Here is a tiny trained network, its code and every weight. The questions are about switching its units off for an input and a class, where a switched-off unit gives its printed mean instead of its output.

import numpy as np


def w(rows, s, z=0):
    codes = np.array(rows[::2]) - 128.0
    scale = np.full(codes.shape[1], s)
    scale[-1] = z or s
    return codes * scale


def f(y):
    return y / 2 * (1 + np.tanh(0.7978845608 * (y + 0.044715 * y**3)))


def log_softmax(a):
    a = a - a.max(-1, keepdims=True)
    return a - np.log(np.exp(a).sum(-1, keepdims=True))


def net(x, mask):
    res = np.array(x, float).reshape(1, 5) / 4 @ E
    y = f(res @ A[0][:, :-1].T + A[0][:, -1])
    res = res + np.where(mask, y, B[0][:, -1]) @ B[0][:, :-1]
    return log_softmax(res[-1] @ U[:, :-1].T + U[:, -1])


A, B = {}, {}
E = w([
[56,83,116,138,180,114,158,129,194],'x0',
[114,171,103,69,115,216,204,144,142],'x1',
[148,79,188,31,128,123,128,151,133],'x2',
[107,183,203,177,165,170,127,143,134],'x3',
[117,187,122,94,136,8,147,177,144],'x4',
],0.013)
A[0] = w([
[90,202,210,198,159,143,137,127,119,49],'neuron 0',
[94,161,123,109,141,91,116,141,126,157],'neuron 1',
[161,58,75,46,86,106,101,108,158,125],'neuron 2',
[120,164,130,129,101,152,211,117,130,155],'neuron 3',
[61,106,125,130,151,106,126,84,160,12],'neuron 4',
[117,84,157,141,148,178,116,82,124,66],'neuron 5',
[160,54,34,106,97,79,144,78,121,38],'neuron 6',
[152,154,72,174,122,155,106,87,154,213],'neuron 7',
[90,70,131,145,125,191,97,85,118,137],'neuron 8',
[143,124,89,191,130,83,58,117,125,90],'neuron 9',
[141,49,169,186,146,80,68,129,129,179],'neuron 10',
[201,154,123,129,124,128,119,111,96,65],'neuron 11',
[95,177,80,117,97,169,144,145,131,35],'neuron 12',
[82,70,152,141,163,112,156,144,197,114],'neuron 13',
[144,136,141,131,108,85,169,140,132,20],'neuron 14',
[138,126,142,144,131,91,77,127,145,76],'neuron 15',
[139,151,233,113,153,148,115,143,163,105],'neuron 16',
[118,143,110,173,120,127,144,94,124,12],'neuron 17',
[116,147,141,83,106,160,191,130,140,115],'neuron 18',
[106,201,19,199,125,118,102,73,156,2],'neuron 19',
[136,157,82,64,130,184,148,157,145,37],'neuron 20',
[207,157,110,106,112,148,74,144,104,20],'neuron 21',
[130,102,140,147,108,163,99,90,136,9],'neuron 22',
[113,156,249,123,134,152,105,133,172,74],'neuron 23',
[85,75,133,92,194,120,136,110,170,75],'neuron 24',
[73,86,80,148,183,118,166,127,173,98],'neuron 25',
[139,89,193,116,137,99,73,109,139,44],'neuron 26',
[181,196,138,113,72,117,112,116,99,85],'neuron 27',
[149,103,18,124,104,114,115,128,134,32],'neuron 28',
[89,116,116,129,151,143,140,124,204,24],'neuron 29',
[137,163,86,96,146,158,145,128,146,46],'neuron 30',
[112,176,117,106,142,89,118,175,132,63],'neuron 31',
[183,65,142,136,129,188,132,83,117,34],'neuron 32',
[149,183,165,103,51,128,84,135,68,88],'neuron 33',
[142,80,161,93,162,142,135,127,130,9],'neuron 34',
[169,101,124,152,180,107,119,120,115,36],'neuron 35',
[127,169,131,84,139,59,122,180,133,64],'neuron 36',
[137,179,138,130,150,77,147,165,144,65],'neuron 37',
[154,52,191,28,122,122,118,171,125,20],'neuron 38',
[113,108,142,137,137,89,77,96,73,66],'neuron 39',
[119,126,217,190,132,107,113,139,116,99],'neuron 40',
],0.014,0.0072)
B[0] = w([
[189,178,4,189,178,132,202,115,110,198],'neuron 0',
[106,144,110,89,83,103,136,147,135,182],'neuron 1',
[204,215,42,153,182,152,207,138,103,218],'neuron 2',
[109,68,147,85,162,208,162,179,105,187],'neuron 3',
[102,117,180,237,104,157,109,61,115,158],'neuron 4',
[67,120,67,94,62,78,121,137,205,174],'neuron 5',
[154,165,19,183,157,179,210,122,94,202],'neuron 6',
[144,178,155,44,132,97,90,130,147,193],'neuron 7',
[99,175,95,99,32,86,143,161,157,198],'neuron 8',
[127,60,152,86,163,200,136,174,124,211],'neuron 9',
[83,60,130,65,141,194,151,197,68,248],'neuron 10',
[94,130,176,187,125,96,131,89,86,162],'neuron 11',
[133,43,130,138,173,174,103,165,130,164],'neuron 12',
[125,146,207,171,99,115,137,81,40,200],'neuron 13',
[120,96,103,182,91,134,85,125,204,145],'neuron 14',
[85,72,120,108,148,182,128,165,124,170],'neuron 15',
[226,196,57,132,189,120,180,110,138,179],'neuron 16',
[193,82,122,157,137,114,61,57,185,141],'neuron 17',
[96,63,157,94,178,204,132,192,116,190],'neuron 18',
[253,125,194,14,188,59,2,73,229,193],'neuron 19',
[86,36,155,133,162,195,108,178,132,185],'neuron 20',
[86,129,183,221,120,109,121,62,88,168],'neuron 21',
[62,103,86,192,86,87,78,137,200,152],'neuron 22',
[183,176,51,173,175,118,186,121,115,181],'neuron 23',
[105,158,176,165,131,113,95,76,78,183],'neuron 24',
[94,157,187,172,121,110,120,53,55,198],'neuron 25',
[129,75,187,102,180,179,69,174,181,173],'neuron 26',
[69,125,188,174,121,130,120,45,75,186],'neuron 27',
[177,181,49,206,167,146,197,128,116,172],'neuron 28',
[104,119,150,188,117,126,99,100,75,162],'neuron 29',
[99,72,138,165,148,199,112,185,141,156],'neuron 30',
[83,123,66,124,30,106,116,134,174,178],'neuron 31',
[47,165,90,114,40,69,110,146,194,181],'neuron 32',
[81,143,176,170,122,107,107,51,61,194],'neuron 33',
[150,84,151,129,148,73,75,99,231,145],'neuron 34',
[106,97,134,169,162,161,128,133,182,149],'neuron 35',
[70,105,81,107,53,109,99,129,202,209],'neuron 36',
[65,147,65,122,55,86,97,169,198,183],'neuron 37',
[216,136,168,67,184,92,27,44,215,204],'neuron 38',
[104,89,165,150,142,223,160,193,142,180],'neuron 39',
[136,124,90,134,160,167,149,152,92,188],'neuron 40',
],0.0087,0.018)
U = w([
[168,164,51,164,160,148,139,132,114,109],'0',
[97,58,150,113,149,183,108,187,120,108],'1',
[73,133,90,124,21,108,100,142,177,111],'2',
[95,138,193,184,102,125,99,69,69,115],'3',
[193,127,159,91,159,114,77,100,179,140],'4',
[130,197,146,5,102,119,150,166,32,251],'5',
[167,114,160,146,84,97,147,164,109,111],'6',
],0.014,0.022)

Each question gives the input, the list of numbers given to net, and the class t.
The units are the neurons (one row each of A and B). Each row of codes is followed by its name. A weight is (code - 128) times the scale printed after its matrix; where a second scale follows, it is the last column's (A, B and U).
mask holds one flag per neuron, in row order. A switched-off neuron (its flag False) gives its mean, the last column of its row in B, instead of its output. The means were averaged over made-up inputs and are rounded, as every weight is.
A unit's drop is (log p(t) with every unit on - log p(t) with that unit switched off) / (log p(t) with every unit on - log p(t) with every unit switched off).
The circuit of an input: a set's keep is (log p(t) with only the set's units on - log p(t) with every unit switched off) / (log p(t) with every unit on - log p(t) with every unit switched off). Starting from the 12 units with the biggest drops (on a tie, the unit counted first), units are removed one at a time, each time the one whose removal leaves the highest keep (on an exact tie, the one counted first), for as long as the keep stays at least 0.8.
units of the circuit, in order: the units of the circuit, biggest drop first
unit that matters most: the unit with the biggest drop
k most important neurons: the k neurons with the biggest drops, biggest first
drop of u: that unit's drop, to one decimal
input [8,6,-3,-5,-4], class 3: unit that matters most : neuron 25
input [1,-1,5,-5,-1], class 0: 2 most important neurons : neuron 2; neuron 6
input [-7,-3,-5,-6,-3], class 3: 2 most important neurons : neuron 21; neuron 27
input [-7,7,-5,5,4], class 1: 2 most important neurons : neuron 3; neuron 12
input [6,8,2,-8,-2], class 0: 4 most important neurons : neuron 2; neuron 6; neuron 28; neuron 10
input [-1,4,8,-7,-2], class 4: 4 most important neurons : neuron 38; neuron 34; neuron 0; neuron 23
input [-3,6,-8,-7,-5], class 4: 2 most important neurons : neuron 19; neuron 7
input [-6,1,1,-7,4], class 0: 2 most important neurons : neuron 2; neuron 6
input [-5,1,2,-4,4], class 3: 2 most important neurons : neuron 27; neuron 33
input [-8,-2,3,8,2], class 0: 2 most important neurons : neuron 16; neuron 0
input [1,7,6,-6,1], class 1: 4 most important neurons : neuron 20; neuron 18; neuron 0; neuron 19
input [7,0,5,5,6], class 3: 3 most important neurons : neuron 13; neuron 24; neuron 25
input [-6,6,-2,6,6], class 0: 2 most important neurons : neuron 0; neuron 10
input [7,-1,8,-1,-6], class 4: 2 most important neurons : neuron 38; neuron 34
input [0,-3,6,-8,-7], class 0: units of the circuit, in order : neuron 2
input [-6,0,-2,3,5], class 3: drop of neuron 27 : 0.9
input [6,7,-4,0,7], class 1: drop of neuron 20 : 0.5
input [2,6,-4,2,4], class 1: drop of neuron 35 : 0.0
